Below are the code and all the weights of a small trained network. Each question names an input and a target symbol and asks about switching units off, where a switched-off unit gives its printed mean instead of its output.

import numpy as np


def w(rows, s, z=0):
    codes = np.array(rows[::2]) - 128.0
    scale = np.full(codes.shape[1], s)
    scale[-1] = z or s
    return codes * scale


def f(y):
    return np.maximum(y, 0)


def softmax(a):
    e = np.exp(a - a.max(-1, keepdims=True))
    return e / e.sum(-1, keepdims=True)


def log_softmax(a):
    a = a - a.max(-1, keepdims=True)
    return a - np.log(np.exp(a).sum(-1, keepdims=True))


def net(x, mask):
    ids = ['ΞΨαβγδζηθμσφ'.index(c) for c in x.split()]
    T = len(ids)
    res = E[ids] + P[:T]
    u = 0
    for l in range(3):
        q, k, v = (res @ M[l].T for M in (Q, K, V))
        z = softmax(np.where(np.tri(T) > 0, q @ k.T / 2**0.5, -1e9)) @ v
        res = res + np.where(mask[u], z, O[l][:, -1]) @ O[l][:, :-1]
        u += 1
        y = f(res @ A[l][:, :-1].T + A[l][:, -1])
        res = res + np.where(mask[u : u + 4], y, B[l][:, -1]) @ B[l][:, :-1]
        u += 4
    return log_softmax(res[-1] @ U[:, :-1].T + U[:, -1])


Q, K, V, O, A, B = {}, {}, {}, {}, {}, {}
E = w([
[206,134,91,66,74],'Ξ',
[132,64,25,250,131],'Ψ',
[128,148,79,87,142],'α',
[124,68,162,118,171],'β',
[129,182,163,113,117],'γ',
[190,98,107,198,70],'δ',
[105,184,57,141,153],'ζ',
[145,201,54,153,101],'η',
[113,115,139,123,149],'θ',
[189,114,97,207,60],'μ',
[206,43,72,102,85],'σ',
[157,37,252,168,118],'φ',
],0.019)
P = w([
[181,133,148,81,217],'0',
[71,192,195,66,41],'1',
[155,142,108,210,227],'2',
[81,192,203,64,40],'3',
[151,157,101,254,192],'4',
[98,191,218,43,41],'5',
],0.0073)
Q[0] = w([
[188,254,131,68,56],'L0H0',
[143,191,69,136,177],'L0H0',
],0.0085)
K[0] = w([
[72,112,47,246,3],'L0H0',
[146,181,63,122,248],'L0H0',
],0.0051)
V[0] = w([
[120,89,173,10,106],'L0H0',
[87,64,128,3,143],'L0H0',
],0.0045)
O[0] = w([
[93,137,128,117,107,248],'L0H0',
[226,249,181,87,107,123],'L0H0',
],0.014,0.0016)
A[0] = w([
[73,211,58,107,154,104],'L0N0',
[28,137,200,176,153,240],'L0N1',
[2,236,117,131,102,4],'L0N2',
[64,60,218,158,2,60],'L0N3',
],0.008,0.0026)
B[0] = w([
[135,73,166,113,200,186],'L0N0',
[130,135,140,250,99,233],'L0N1',
[61,155,117,87,140,197],'L0N2',
[106,107,96,90,97,252],'L0N3',
],0.013,0.0038)
Q[1] = w([
[166,182,140,177,144],'L1H0',
[217,89,194,190,255],'L1H0',
],0.0071)
K[1] = w([
[63,228,138,102,161],'L1H0',
[170,213,2,129,160],'L1H0',
],0.0087)
V[1] = w([
[82,116,226,211,100],'L1H0',
[140,254,80,125,113],'L1H0',
],0.0046)
O[1] = w([
[126,153,186,190,62,248],'L1H0',
[168,251,104,163,96,101],'L1H0',
],0.011,0.0013)
A[1] = w([
[179,183,170,244,80,254],'L1N0',
[66,244,37,103,105,100],'L1N1',
[164,34,144,106,168,235],'L1N2',
[125,77,2,212,170,79],'L1N3',
],0.006,0.003)
B[1] = w([
[142,160,71,162,177,255],'L1N0',
[125,163,91,98,238,206],'L1N1',
[250,226,43,231,2,193],'L1N2',
[146,212,214,74,152,181],'L1N3',
],0.0081,0.0065)
Q[2] = w([
[137,183,91,50,89],'L2H0',
[150,148,142,83,8],'L2H0',
],0.012)
K[2] = w([
[201,227,135,43,154],'L2H0',
[107,79,150,2,21],'L2H0',
],0.0069)
V[2] = w([
[156,94,157,238,253],'L2H0',
[193,86,155,87,155],'L2H0',
],0.0038)
O[2] = w([
[157,169,84,8,152,5],'L2H0',
[83,126,139,119,162,140],'L2H0',
],0.017,0.0024)
A[2] = w([
[255,120,157,114,71,55],'L2N0',
[177,177,178,119,40,71],'L2N1',
[100,104,194,148,110,6],'L2N2',
[66,140,68,163,142,234],'L2N3',
],0.0089,0.0022)
B[2] = w([
[81,198,102,68,203,254],'L2N0',
[154,161,150,46,181,242],'L2N1',
[99,100,186,100,35,183],'L2N2',
[113,2,92,139,132,182],'L2N3',
],0.0093,0.0076)
U = w([
[254,232,219,97,235,138],'Ξ',
[240,134,65,245,162,235],'Ψ',
[96,117,163,61,218,79],'α',
[156,137,239,132,226,161],'β',
[33,247,154,175,202,2],'γ',
[146,107,77,100,101,135],'δ',
[76,129,130,47,181,114],'ζ',
[99,97,82,75,151,174],'η',
[92,177,131,157,167,88],'θ',
[142,92,44,127,85,127],'μ',
[145,181,92,66,92,11],'σ',
[135,144,236,78,143,147],'φ',
],0.008,0.0061)

Each question gives the input, a string of symbols that net reads in full, and the target symbol t.
The units are the heads (2 rows each of Q, K, V and O) and the neurons (one row each of A and B). Each row of codes is followed by its name. A weight is (code - 128) times the scale printed after its matrix; where a second scale follows, it is the last column's (O, A, B and U).
mask holds one flag per unit, layer by layer, with each layer's heads first. A switched-off unit (its flag False) gives its mean, the last column of its rows in O or B, instead of its output. The means were averaged over made-up inputs and are rounded, as every weight is.
A unit's drop is (log p(t) with every unit on - log p(t) with that unit switched off) / (log p(t) with every unit on - log p(t) with every unit switched off).
The circuit of an input: a set's keep is (log p(t) with only the set's units on - log p(t) with every unit switched off) / (log p(t) with every unit on - log p(t) with every unit switched off). Starting from the 12 units with the biggest drops (on a tie, the unit counted first), units are removed one at a time, each time the one whose removal leaves the highest keep (on an exact tie, the one counted first), for as long as the keep stays at least 0.8.
units of the circuit, in order: the units of the circuit, biggest drop first
k most important neurons: the k neurons with the biggest drops, biggest first
top k neurons in layer l: the k neurons of layer l with the biggest drops, biggest first
input γ θ φ Ξ γ, target Ψ: 3 most important neurons	[L0N3 L2N1 L2N0]
input η γ θ Ψ α, target Ξ: units of the circuit, in order	[L2H0 L1N3 L0N3]
input φ θ Ξ θ, target φ: top 2 neurons in layer 0	[L0N2 L0N3]
input Ξ γ Ξ γ, target γ: units of the circuit, in order	[L1H0 L0N2]
input φ Ξ μ θ φ, target Ψ: units of the circuit, in order	[L0N1]
input Ξ Ξ Ξ φ Ξ α, target φ: units of the circuit, in order	[L1H0 L0N1 L2N2 L2H0]
input σ φ θ Ξ μ η, target μ: units of the circuit, in order	[L0H0 L2N3]
input Ξ Ξ σ, target Ξ: 2 most important neurons	[L1N3 L2N0]
input β Ξ Ξ θ φ μ, target μ: units of the circuit, in order	[L0N3 L0H0 L2N3]
input μ θ β γ Ξ η, target η: units of the circuit, in order	[L0H0 L0N2 L2N3]
input Ξ γ μ φ Ξ σ, target φ: top 2 neurons in layer 0	[L0N1 L0N0]
input ζ ζ φ γ, target φ: units of the circuit, in order	[L1H0 L2N2 L1N1]
input γ φ Ξ φ δ, target Ξ: 3 most important neurons	[L1N3 L0N2 L2N0]
input γ μ δ, target Ξ: 3 most important neurons	[L1N3 L2N0 L0N2]
input ζ η σ, target Ξ: 3 most important neurons	[L1N3 L1N2 L2N0]
input φ Ξ δ φ Ξ θ, target φ: units of the circuit, in order	[L1H0 L2N2]
input Ξ γ Ξ Ξ, target Ξ: top 3 neurons in layer 2	[L2N1 L2N2 L2N3]
input Ξ η α γ φ ζ, target ζ: units of the circuit, in order	[L2H0 L0N2 L0N0]
input φ γ δ Ξ μ, target Ξ: units of the circuit, in order	[L1N3 L2H0]
input γ γ σ φ φ, target Ψ: units of the circuit, in order	[L1N0 L0N1]
input γ γ μ γ Ψ, target Ξ: units of the circuit, in order	[L1N3]
input φ Ξ Ξ μ θ, target Ξ: 2 most important neurons	[L1N3 L0N1]
input γ η φ, target Ξ: units of the circuit, in order	[L2H0]
input φ Ξ Ξ Ξ α, target Ξ: 2 most important neurons	[L1N3 L0N0]
input Ξ σ Ξ ζ, target ζ: 2 most important neurons	[L0N2 L1N1]
input Ξ Ξ Ξ γ, target γ: 3 most important neurons	[L0N2 L1N1 L0N1]
input γ φ β, target Ξ: top neuron in layer 2	[L2N3]
input η φ β, target Ξ: top 2 neurons in layer 2	[L2N3 L2N0]
input γ γ γ Ξ, target Ξ: 3 most important neurons	[L2N1 L0N2 L0N3]
